Here is a tiny trained network, its code and every weight. The questions are about switching its units off for an input and a target symbol, where a switched-off unit gives its printed mean instead of its output.

import numpy as np


def w(rows, s, z=0):
    codes = np.array(rows[::2]) - 128.0
    scale = np.full(codes.shape[1], s)
    scale[-1] = z or s
    return codes * scale


def norm(h):
    return h / np.sqrt((h * h).mean(-1, keepdims=True) + 1e-5)


def f(y):
    return y / 2 * (1 + np.tanh(0.7978845608 * (y + 0.044715 * y**3)))


def softmax(a):
    e = np.exp(a - a.max(-1, keepdims=True))
    return e / e.sum(-1, keepdims=True)


def log_softmax(a):
    a = a - a.max(-1, keepdims=True)
    return a - np.log(np.exp(a).sum(-1, keepdims=True))


def net(x, mask):
    ids = ['αβεηθλμξστφψ'.index(c) for c in x.split()]
    T = len(ids)
    res = E[ids] + P[:T]
    r = norm(res)
    for j in range(2):
        rows = slice(4 * j, 4 * j + 4)
        q, k, v = (r @ M[0][rows].T for M in (Q, K, V))
        z = softmax(np.where(np.tri(T) > 0, q @ k.T / 4**0.5, -1e9)) @ v
        o = O[0][rows]
        res = res + np.where(mask[j], z, o[:, -1]) @ o[:, :-1]
    y = f(norm(res) @ A[0][:, :-1].T + A[0][:, -1])
    res = res + np.where(mask[2:10], y, B[0][:, -1]) @ B[0][:, :-1]
    return log_softmax(norm(res)[-1] @ U[:, :-1].T + U[:, -1])


Q, K, V, O, A, B = {}, {}, {}, {}, {}, {}
E = w([
[83,197,108,77,122,96,233,107],'α',
[78,214,76,170,162,154,103,164],'β',
[188,116,182,116,16,173,58,154],'ε',
[102,130,15,142,72,151,241,160],'η',
[191,163,86,71,168,112,99,166],'θ',
[73,124,156,218,64,196,90,85],'λ',
[136,80,91,137,73,76,250,63],'μ',
[215,50,95,168,105,146,96,172],'ξ',
[169,138,189,115,61,91,224,88],'σ',
[89,195,145,62,55,153,52,139],'τ',
[196,155,115,224,158,120,120,109],'φ',
[92,87,107,75,44,119,214,140],'ψ',
],0.0021)
P = w([
[132,122,123,159,89,68,152,174],'0',
[154,128,122,124,133,195,145,114],'1',
[160,171,44,136,42,79,109,82],'2',
[129,98,84,122,148,184,113,72],'3',
[107,92,146,147,139,67,97,148],'4',
[153,164,82,129,78,81,84,93],'5',
[101,154,173,146,121,85,250,252],'6',
[145,123,156,115,143,200,250,154],'7',
],0.0041)
Q[0] = w([
[106,125,187,115,158,130,180,214],'h1',
[169,182,122,77,149,228,113,105],'h1',
[93,114,137,163,103,7,114,206],'h1',
[119,153,126,153,104,42,57,132],'h1',
[86,127,201,138,154,69,156,226],'h2',
[127,122,136,145,167,98,26,144],'h2',
[110,102,185,61,252,254,125,134],'h2',
[106,93,171,89,199,252,153,96],'h2',
],0.0092)
K[0] = w([
[83,90,165,136,186,103,164,150],'h1',
[191,149,120,156,114,223,229,129],'h1',
[83,68,93,120,137,53,59,92],'h1',
[146,112,93,143,111,108,88,83],'h1',
[61,60,129,111,148,45,155,117],'h2',
[144,135,66,123,66,88,138,78],'h2',
[121,143,134,94,103,144,253,140],'h2',
[123,133,154,112,111,164,255,151],'h2',
],0.0098)
V[0] = w([
[170,149,249,94,154,189,106,197],'h1',
[61,55,90,172,151,149,189,160],'h1',
[112,253,161,24,95,131,122,144],'h1',
[164,77,173,70,170,91,151,60],'h1',
[160,45,187,150,39,117,152,39],'h2',
[212,80,84,240,129,147,110,150],'h2',
[73,102,135,124,38,190,68,187],'h2',
[209,44,76,20,121,110,112,187],'h2',
],0.0051)
O[0] = w([
[129,79,170,128,86,54,198,189,4],'h1',
[132,37,67,139,151,167,138,115,171],'h1',
[83,201,117,117,125,97,191,230,82],'h1',
[186,127,87,175,77,93,51,127,76],'h1',
[153,43,159,180,25,148,121,109,198],'h2',
[195,122,194,202,168,143,137,213,222],'h2',
[52,115,221,66,105,173,88,187,152],'h2',
[253,75,114,46,131,134,88,182,166],'h2',
],0.0055,0.0036)
A[0] = w([
[157,235,37,160,191,120,139,84,1],'n1',
[132,210,93,52,40,107,86,123,87],'n2',
[108,215,58,70,111,41,137,36,116],'n3',
[66,226,72,136,85,148,121,55,98],'n4',
[2,115,185,147,215,102,150,152,34],'n5',
[183,137,133,178,81,168,115,148,181],'n6',
[151,203,183,115,184,133,67,152,101],'n7',
[114,148,208,42,86,59,103,174,187],'n8',
],0.0073,0.0052)
B[0] = w([
[66,53,193,60,37,26,145,63,162],'n1',
[153,71,254,76,196,112,242,23,160],'n2',
[65,96,81,224,241,150,53,130,175],'n3',
[203,105,119,151,80,171,124,252,185],'n4',
[205,54,113,88,123,48,82,26,146],'n5',
[69,203,119,83,153,49,162,139,254],'n6',
[113,66,27,127,119,105,147,170,159],'n7',
[132,182,59,176,127,196,71,74,179],'n8',
],0.0053,0.0052)
U = w([
[35,85,63,184,153,99,94,191,64],'α',
[111,103,121,52,199,52,132,73,110],'β',
[110,169,152,186,57,195,100,194,116],'ε',
[119,131,118,124,208,246,135,120,97],'η',
[179,195,59,86,160,99,106,185,162],'θ',
[57,87,219,151,115,136,135,87,135],'λ',
[188,120,64,180,83,157,141,68,129],'μ',
[209,83,214,102,147,143,133,163,123],'ξ',
[105,147,126,149,54,21,145,136,221],'σ',
[83,212,145,55,115,151,122,68,254],'τ',
[150,173,183,217,198,96,164,113,83],'φ',
[120,64,92,32,48,153,109,147,50],'ψ',
],0.012,0.0028)

Each question gives the input, a string of symbols that net reads in full, and the target symbol t.
The units are the heads (4 rows each of Q, K, V and O) and the neurons (one row each of A and B). Each row of codes is followed by its name. A weight is (code - 128) times the scale printed after its matrix; where a second scale follows, it is the last column's (O, A, B and U).
mask holds one flag per unit, heads first, then neurons. A switched-off unit (its flag False) gives its mean, the last column of its rows in O or B, instead of its output. The means were averaged over made-up inputs and are rounded, as every weight is.
A unit's drop is (log p(t) with every unit on - log p(t) with that unit switched off) / (log p(t) with every unit on - log p(t) with every unit switched off).
The circuit of an input: a set's keep is (log p(t) with only the set's units on - log p(t) with every unit switched off) / (log p(t) with every unit on - log p(t) with every unit switched off). Starting from all 10 units, units are removed one at a time, each time the one whose removal leaves the highest keep (on an exact tie, the one counted first), for as long as the keep stays at least 0.8.
circuit, biggest first: the units of the circuit, biggest drop first
top k neurons: the k neurons with the biggest drops, biggest first
heads that matter: for each layer, one digit per head in row order, 1 if its drop is at least 0.15 and else 0, layers parted by /
input μ φ ε λ ψ β, target α: circuit, biggest first => n3; n4; n1; h2
input μ μ ψ, target ξ: heads that matter => 10
input θ τ θ ξ μ α ψ, target μ: circuit, biggest first => h1
input θ ψ ψ μ, target ψ: heads that matter => 01
input ξ μ μ μ μ η, target θ: circuit, biggest first => h2; n6
input ε μ μ φ ε ψ ψ, target ε: circuit, biggest first => n8; h2
input λ λ ξ ξ η τ, target η: heads that matter => 10
input σ ε σ μ, target ε: circuit, biggest first => h1; n8; h2
input μ μ ψ μ α, target α: circuit, biggest first => n3; h2; n4
input σ β μ, target α: circuit, biggest first => n3; h2
input μ ε ξ τ, target ε: circuit, biggest first => n8; h1
input ψ ψ ε ε φ φ μ β, target β: circuit, biggest first => h1; h2; n5
input η τ μ ξ, target τ: circuit, biggest first => h2; h1; n8
input ψ ψ μ ξ η, target η: circuit, biggest first => h1
input θ η η μ, target η: top 2 neurons => n1; n5
input μ λ β λ λ σ, target ε: circuit, biggest first => n4; h1
input μ η β λ τ ξ λ, target τ: top 2 neurons => n8; n5
input η σ α, target λ: top 3 neurons => n2; n1; n3
input β η λ μ σ σ λ ψ, target ψ: top 2 neurons => n3; n2
input φ β ψ σ τ, target τ: top 2 neurons => n8; n2
input ξ ξ β φ ψ, target ψ: top 3 neurons => n3; n2; n8
input μ θ λ θ θ φ ψ α, target α: top 2 neurons => n3; n2
input α ε α, target τ: top 2 neurons => n2; n8
input α μ η φ ε τ, target η: top 2 neurons => n2; n8
